Below is a small trained network, with its code and all its weights. Each question gives an input and a target symbol and asks what happens when units are switched off, that is, made to give their printed mean instead of their output.

import numpy as np


def w(rows, s, z=0):
    codes = np.array(rows[::2]) - 128.0
    scale = np.full(codes.shape[1], s)
    scale[-1] = z or s
    return codes * scale


def f(y):
    return y / 2 * (1 + np.tanh(0.7978845608 * (y + 0.044715 * y**3)))


def softmax(a):
    e = np.exp(a - a.max(-1, keepdims=True))
    return e / e.sum(-1, keepdims=True)


def log_softmax(a):
    a = a - a.max(-1, keepdims=True)
    return a - np.log(np.exp(a).sum(-1, keepdims=True))


def net(x, mask):
    ids = ['ΘΛΞΣΦΨαβζητω'.index(c) for c in x.split()]
    T = len(ids)
    res = E[ids] + P[:T]
    u = 0
    for l in range(3):
        r = res
        for j in range(2):
            rows = slice(4 * j, 4 * j + 4)
            q, k, v = (r @ M[l][rows].T for M in (Q, K, V))
            z = softmax(np.where(np.tri(T) > 0, q @ k.T / 4**0.5, -1e9)) @ v
            o = O[l][rows]
            res = res + np.where(mask[u + j], z, o[:, -1]) @ o[:, :-1]
        u += 2
        y = f(res @ A[l][:, :-1].T + A[l][:, -1])
        res = res + np.where(mask[u : u + 4], y, B[l][:, -1]) @ B[l][:, :-1]
        u += 4
    return log_softmax(res[-1] @ U[:, :-1].T + U[:, -1])


Q, K, V, O, A, B = {}, {}, {}, {}, {}, {}
E = w([
[162,105,206],'Θ',
[113,55,49],'Λ',
[106,110,175],'Ξ',
[44,206,175],'Σ',
[48,105,17],'Φ',
[96,115,5],'Ψ',
[64,247,144],'α',
[190,211,64],'β',
[24,139,166],'ζ',
[157,118,29],'η',
[170,88,155],'τ',
[144,217,58],'ω',
],0.013)
P = w([
[255,57,72],'0',
[66,91,51],'1',
[136,126,61],'2',
[155,114,73],'3',
[150,131,97],'4',
[128,146,109],'5',
[140,129,114],'6',
[143,151,126],'7',
[129,138,112],'8',
[127,189,164],'9',
[153,146,114],'10',
[174,146,152],'11',
[164,167,158],'12',
[114,108,91],'13',
],0.0072)
Q[0] = w([
[132,92,140],'0.h1',
[76,151,11],'0.h1',
[191,56,179],'0.h1',
[139,53,152],'0.h1',
[188,104,194],'0.h2',
[77,78,82],'0.h2',
[117,114,179],'0.h2',
[227,181,56],'0.h2',
],0.011)
K[0] = w([
[79,165,171],'0.h1',
[150,192,142],'0.h1',
[150,160,161],'0.h1',
[147,136,136],'0.h1',
[3,147,121],'0.h2',
[202,39,116],'0.h2',
[66,115,164],'0.h2',
[130,189,105],'0.h2',
],0.013)
V[0] = w([
[240,174,245],'0.h1',
[56,103,51],'0.h1',
[94,142,188],'0.h1',
[114,137,48],'0.h1',
[133,166,127],'0.h2',
[92,235,146],'0.h2',
[99,144,111],'0.h2',
[196,98,163],'0.h2',
],0.012)
O[0] = w([
[87,218,74,4],'0.h1',
[215,73,146,210],'0.h1',
[86,141,211,56],'0.h1',
[179,131,170,220],'0.h1',
[112,188,46,133],'0.h2',
[3,119,58,95],'0.h2',
[158,86,78,136],'0.h2',
[252,189,130,115],'0.h2',
],0.0056,0.011)
A[0] = w([
[101,168,5,76],'0.n1',
[246,77,101,61],'0.n2',
[196,187,99,2],'0.n3',
[71,78,2,228],'0.n4',
],0.0068,0.0039)
B[0] = w([
[36,253,215,134],'0.n1',
[81,141,152,254],'0.n2',
[114,171,112,133],'0.n3',
[181,127,209,180],'0.n4',
],0.0063,0.0092)
Q[1] = w([
[2,176,39],'1.h1',
[55,67,103],'1.h1',
[144,124,169],'1.h1',
[117,169,154],'1.h1',
[180,172,99],'1.h2',
[129,162,140],'1.h2',
[70,83,157],'1.h2',
[11,133,137],'1.h2',
],0.0081)
K[1] = w([
[58,178,107],'1.h1',
[148,247,172],'1.h1',
[87,88,28],'1.h1',
[137,125,69],'1.h1',
[183,162,90],'1.h2',
[176,183,78],'1.h2',
[98,136,124],'1.h2',
[120,111,95],'1.h2',
],0.011)
V[1] = w([
[144,196,169],'1.h1',
[57,177,187],'1.h1',
[160,254,218],'1.h1',
[66,146,150],'1.h1',
[78,175,167],'1.h2',
[118,16,227],'1.h2',
[52,93,170],'1.h2',
[54,121,198],'1.h2',
],0.0083)
O[1] = w([
[161,117,11,91],'1.h1',
[171,133,193,6],'1.h1',
[201,45,107,63],'1.h1',
[206,76,162,41],'1.h1',
[254,89,173,53],'1.h2',
[145,191,114,187],'1.h2',
[201,219,211,74],'1.h2',
[227,202,156,61],'1.h2',
],0.0056,0.011)
A[1] = w([
[91,80,74,76],'1.n1',
[38,2,38,216],'1.n2',
[146,195,30,157],'1.n3',
[198,146,95,255],'1.n4',
],0.0081,0.005)
B[1] = w([
[184,41,76,159],'1.n1',
[92,199,109,250],'1.n2',
[18,2,235,154],'1.n3',
[45,107,134,137],'1.n4',
],0.0069,0.019)
Q[2] = w([
[121,162,99],'2.h1',
[17,149,166],'2.h1',
[139,87,181],'2.h1',
[142,33,106],'2.h1',
[15,236,87],'2.h2',
[144,161,155],'2.h2',
[255,118,180],'2.h2',
[165,168,216],'2.h2',
],0.0098)
K[2] = w([
[200,111,108],'2.h1',
[174,127,115],'2.h1',
[145,189,160],'2.h1',
[139,136,65],'2.h1',
[176,19,53],'2.h2',
[2,149,49],'2.h2',
[71,253,200],'2.h2',
[31,108,200],'2.h2',
],0.0099)
V[2] = w([
[225,46,168],'2.h1',
[173,200,152],'2.h1',
[33,63,91],'2.h1',
[201,143,210],'2.h1',
[145,57,37],'2.h2',
[142,237,130],'2.h2',
[2,161,127],'2.h2',
[123,50,142],'2.h2',
],0.0098)
O[2] = w([
[129,85,183,24],'2.h1',
[98,213,81,58],'2.h1',
[168,177,104,252],'2.h1',
[111,140,32,2],'2.h1',
[171,50,189,229],'2.h2',
[78,168,121,68],'2.h2',
[163,122,1,250],'2.h2',
[197,63,206,150],'2.h2',
],0.0067,0.021)
A[2] = w([
[216,3,243,6],'2.n1',
[69,156,254,211],'2.n2',
[158,181,94,153],'2.n3',
[53,225,90,158],'2.n4',
],0.0067,0.0026)
B[2] = w([
[88,229,159,249],'2.n1',
[109,77,74,131],'2.n2',
[76,158,237,140],'2.n3',
[168,86,254,162],'2.n4',
],0.0084,0.013)
U = w([
[125,249,104,140],'Θ',
[141,206,53,34],'Λ',
[147,133,159,31],'Ξ',
[151,141,139,42],'Σ',
[155,141,153,40],'Φ',
[123,160,133,164],'Ψ',
[132,135,107,134],'α',
[175,163,172,32],'β',
[90,53,165,188],'ζ',
[126,106,123,252],'η',
[201,136,114,154],'τ',
[102,93,147,112],'ω',
],0.012,0.0031)

Each question gives the input, a string of symbols that net reads in full, and the target symbol t.
The units are the heads (4 rows each of Q, K, V and O) and the neurons (one row each of A and B). Each row of codes is followed by its name. A weight is (code - 128) times the scale printed after its matrix; where a second scale follows, it is the last column's (O, A, B and U).
mask holds one flag per unit, layer by layer, with each layer's heads first. A switched-off unit (its flag False) gives its mean, the last column of its rows in O or B, instead of its output. The means were averaged over made-up inputs and are rounded, as every weight is.
A unit's drop is (log p(t) with every unit on - log p(t) with that unit switched off) / (log p(t) with every unit on - log p(t) with every unit switched off).
The circuit of an input: a set's keep is (log p(t) with only the set's units on - log p(t) with every unit switched off) / (log p(t) with every unit on - log p(t) with every unit switched off). Starting from the 12 units with the biggest drops (on a tie, the unit counted first), units are removed one at a time, each time the one whose removal leaves the highest keep (on an exact tie, the one counted first), for as long as the keep stays at least 0.8.
units of the circuit, in order: the units of the circuit, biggest drop first
most important unit: the unit with the biggest drop
top k neurons: the k neurons with the biggest drops, biggest first
k most important neurons of layer l: the k neurons of layer l with the biggest drops, biggest first
which heads matter: for each layer, one digit per head in row order, 1 if its drop is at least 0.15 and else 0, layers parted by /
input Φ Ψ η η η Ψ α η τ Ξ, target Θ: units of the circuit, in order -> 1.h1, 2.h2
input Φ Θ Φ Ψ β Λ Ψ Θ τ η Φ ζ Φ Σ, target Θ: units of the circuit, in order -> 1.h1, 2.h2, 1.h2
input Ψ Φ Ψ η η, target Λ: which heads matter -> 00 / 11 / 01
input Φ η Ψ Σ Ψ α Ψ, target Θ: most important unit -> 1.h1
input Φ Φ η β β Ψ η Φ η ζ Ψ Ξ τ, target Θ: units of the circuit, in order -> 1.h1, 2.h2, 1.h2, 0.h1
input η ζ Φ, target τ: units of the circuit, in order -> 1.h2, 0.h1, 2.h2
input α Φ η ζ ω Σ η α β, target ζ: units of the circuit, in order -> 2.n1, 1.n3, 0.h2
input Φ β ζ β η Φ, target Θ: units of the circuit, in order -> 2.h2, 1.n2
input Φ η Λ Θ ζ τ η τ η β η τ, target Θ: units of the circuit, in order -> 1.h1, 0.h1
input β β η α η η Θ η β Ψ ζ, target β: which heads matter -> 11 / 11 / 11
input α Θ α α Ψ Φ η β Φ Φ ω, target ζ: top 2 neurons -> 1.n2, 2.n1
input Ψ Θ β η τ η Φ η η Ψ η, target Λ: units of the circuit, in order -> 1.n2, 1.h1, 2.h2, 0.h1
input η Φ β η Ξ α η η η Θ, target τ: top 2 neurons -> 1.n2, 1.n3
input β η Θ Ψ Ψ Σ ζ, target β: units of the circuit, in order -> 1.h2, 2.n1, 2.h2, 1.n1
input Φ η ζ η Φ β Λ Φ η Θ, target Θ: 2 most important neurons of layer 1 -> 1.n3, 1.n1
input Φ η β η η η Ξ, target Θ: units of the circuit, in order -> 1.h1, 2.h2, 0.h1, 1.n2
input η Ψ Ψ η Λ η η Ψ η Θ η ω ω ζ, target τ: which heads matter -> 01 / 11 / 01
input Ψ Ψ η Φ, target Λ: which heads matter -> 00 / 11 / 01
input α ζ η Φ η η, target ζ: which heads matter -> 11 / 11 / 11
input β Ψ Ψ Φ η β τ α, target β: top 3 neurons -> 2.n1, 1.n1, 1.n3
input β Φ Φ η Θ β Σ, target β: most important unit -> 1.h2
input η β Φ Ψ τ Λ ζ η α Σ Φ Σ, target τ: top 3 neurons -> 1.n2, 1.n3, 1.n1
input η η Ξ β Σ, target τ: top 3 neurons -> 1.n2, 1.n1, 1.n3
input Φ η ζ β ω Σ η Θ η ζ, target Θ: top 2 neurons -> 1.n3, 0.n2
